Here is a tiny trained network, its code and every weight. The questions are about switching its units off for an input and a class, where a switched-off unit gives its printed mean instead of its output.

import numpy as np


def w(rows, s, z=0):
    codes = np.array(rows[::2]) - 128.0
    scale = np.full(codes.shape[1], s)
    scale[-1] = z or s
    return codes * scale


def norm(h):
    return h / np.sqrt((h * h).mean(-1, keepdims=True) + 1e-5)


def f(y):
    return np.maximum(y, 0)


def log_softmax(a):
    a = a - a.max(-1, keepdims=True)
    return a - np.log(np.exp(a).sum(-1, keepdims=True))


def net(x, mask):
    res = np.array(x, float).reshape(1, 7) / 4 @ E
    u = 0
    for l in range(2):
        y = f(norm(res) @ A[l][:, :-1].T + A[l][:, -1])
        res = res + np.where(mask[u : u + 9], y, B[l][:, -1]) @ B[l][:, :-1]
        u += 9
    return log_softmax(norm(res)[-1] @ U[:, :-1].T + U[:, -1])


A, B = {}, {}
E = w([
[124,133,130,128,123,122,128,137,125,127,125],'x0',
[112,182,139,193,46,194,80,93,102,216,237],'x1',
[138,68,153,97,160,170,55,238,153,18,254],'x2',
[204,183,173,114,187,83,31,134,106,183,108],'x3',
[103,131,133,118,107,121,112,154,122,126,107],'x4',
[183,179,116,39,33,88,89,59,231,77,147],'x5',
[113,135,128,121,114,116,122,151,125,127,120],'x6',
],0.01)
A[0] = w([
[161,121,133,120,173,133,59,144,123,131,136,89],'0.n0',
[104,93,135,140,92,148,168,148,134,77,173,81],'0.n1',
[91,84,128,170,219,172,102,209,61,130,171,22],'0.n2',
[88,91,123,130,95,164,173,151,143,66,179,28],'0.n3',
[138,96,125,90,195,124,125,169,149,37,111,77],'0.n4',
[165,126,122,77,80,116,55,117,193,54,182,85],'0.n5',
[122,106,138,120,168,154,63,197,143,63,219,2],'0.n6',
[178,134,153,123,175,101,25,170,120,144,162,55],'0.n7',
[110,132,131,150,74,176,62,149,101,161,250,18],'0.n8',
],0.022,0.0054)
B[0] = w([
[76,156,85,109,144,113,119,121,79,87,128,182],'0.n0',
[118,150,79,119,180,166,141,88,110,105,138,181],'0.n1',
[128,157,196,126,95,102,252,148,148,139,168,253],'0.n2',
[77,184,78,97,154,153,125,111,97,97,111,188],'0.n3',
[148,84,162,157,174,95,45,151,166,104,98,221],'0.n4',
[129,158,183,114,79,102,238,149,154,138,173,229],'0.n5',
[176,45,80,92,51,136,91,130,22,180,126,245],'0.n6',
[88,167,62,112,173,193,147,79,138,90,118,214],'0.n7',
[151,103,174,193,177,124,14,147,202,102,108,231],'0.n8',
],0.024,0.021)
A[1] = w([
[121,134,77,139,73,125,122,70,81,252,65,122],'1.n0',
[80,196,104,109,158,168,109,115,95,88,113,147],'1.n1',
[138,114,160,156,132,154,217,177,118,184,152,85],'1.n2',
[110,105,80,148,109,110,126,108,109,191,68,76],'1.n3',
[147,31,133,101,213,55,86,200,152,71,93,100],'1.n4',
[73,183,33,91,173,157,123,92,102,112,112,63],'1.n5',
[157,173,159,90,58,127,159,172,172,148,185,137],'1.n6',
[107,131,91,175,105,165,91,121,147,185,187,70],'1.n7',
[183,102,110,100,106,156,117,169,93,185,144,1],'1.n8',
],0.02,0.0043)
B[1] = w([
[142,85,103,108,67,220,54,166,63,107,234,196],'1.n0',
[146,74,23,76,165,72,164,106,143,164,30,198],'1.n1',
[127,197,135,66,65,78,190,76,207,115,139,227],'1.n2',
[153,28,111,107,82,60,131,174,65,129,88,165],'1.n3',
[144,164,179,246,137,174,27,100,234,174,140,247],'1.n4',
[82,212,73,109,200,193,96,104,92,98,122,209],'1.n5',
[95,120,179,179,187,94,248,138,92,174,102,234],'1.n6',
[133,109,122,82,207,31,126,147,142,139,13,162],'1.n7',
[90,175,86,161,30,130,72,109,128,249,74,170],'1.n8',
],0.013,0.015)
U = w([
[131,140,206,149,92,81,251,152,141,138,181,252],'0',
[167,88,178,219,172,113,5,157,192,124,113,118],'1',
[157,59,90,111,57,145,85,165,29,143,168,15],'2',
[96,158,27,96,205,158,143,104,98,80,110,95],'3',
],0.013,0.0011)

Each question gives the input, the list of numbers given to net, and the class t.
The units are the neurons (one row each of A and B). Each row of codes is followed by its name. A weight is (code - 128) times the scale printed after its matrix; where a second scale follows, it is the last column's (A, B and U).
mask holds one flag per neuron, layer by layer. A switched-off neuron (its flag False) gives its mean, the last column of its row in B, instead of its output. The means were averaged over made-up inputs and are rounded, as every weight is.
A unit's drop is (log p(t) with every unit on - log p(t) with that unit switched off) / (log p(t) with every unit on - log p(t) with every unit switched off).
The circuit of an input: a set's keep is (log p(t) with only the set's units on - log p(t) with every unit switched off) / (log p(t) with every unit on - log p(t) with every unit switched off). Starting from the 12 units with the biggest drops (on a tie, the unit counted first), units are removed one at a time, each time the one whose removal leaves the highest keep (on an exact tie, the one counted first), for as long as the keep stays at least 0.8.
units of the circuit, in order: the units of the circuit, biggest drop first
most important unit: the unit with the biggest drop
top k neurons: the k neurons with the biggest drops, biggest first
k most important neurons of layer l: the k neurons of layer l with the biggest drops, biggest first
input [-8,0,5,-7,2,-5,8], class 3: units of the circuit, in order -> [0.n1]
input [8,5,-1,8,0,-2,1], class 3: top 2 neurons -> [0.n7, 0.n4]
input [2,2,-8,-1,0,-1,1], class 2: top 4 neurons -> [0.n2, 0.n8, 0.n5, 0.n7]
input [2,8,-6,-8,0,1,3], class 1: units of the circuit, in order -> [0.n8, 0.n2]
input [-6,-4,-5,-7,0,4,0], class 3: top 3 neurons -> [0.n6, 0.n2, 0.n8]
input [2,-6,5,7,6,8,6], class 0: top 3 neurons -> [0.n5, 0.n8, 0.n3]
input [-8,6,5,7,1,6,-3], class 3: top 3 neurons -> [0.n7, 0.n2, 0.n4]
input [0,-8,-3,-8,-5,-1,-8], class 1: top 3 neurons -> [0.n4, 1.n4, 0.n7]
input [0,-6,-5,-7,-3,-6,-7], class 3: 2 most important neurons of layer 0 -> [0.n8, 0.n6]
input [8,4,7,-1,0,2,-8], class 2: top 2 neurons -> [0.n6, 0.n5]
input [7,1,-8,-4,3,-2,7], class 2: top 3 neurons -> [0.n2, 0.n8, 0.n5]
input [8,5,-5,3,-4,-1,5], class 1: top 3 neurons -> [0.n2, 0.n5, 0.n6]
input [-7,-3,4,-3,0,-2,3], class 2: top 3 neurons -> [0.n6, 0.n8, 0.n7]
input [-1,-4,5,8,2,-8,8], class 0: most important unit -> 0.n2
input [-8,6,7,3,-5,2,-8], class 2: 3 most important neurons of layer 0 -> [0.n6, 0.n4, 0.n5]
input [-3,-8,7,-4,-1,5,2], class 1: 2 most important neurons of layer 0 -> [0.n4, 0.n2]
input [3,3,-5,5,-5,0,-2], class 2: 3 most important neurons of layer 0 -> [0.n8, 0.n2, 0.n5]
input [2,6,-7,4,-1,1,7], class 2: 4 most important neurons of layer 0 -> [0.n2, 0.n5, 0.n4, 0.n8]
input [-4,4,-3,8,-2,7,-1], class 3: 2 most important neurons of layer 1 -> [1.n5, 1.n1]
input [7,1,4,3,-8,2,8], class 2: units of the circuit, in order -> [0.n6]
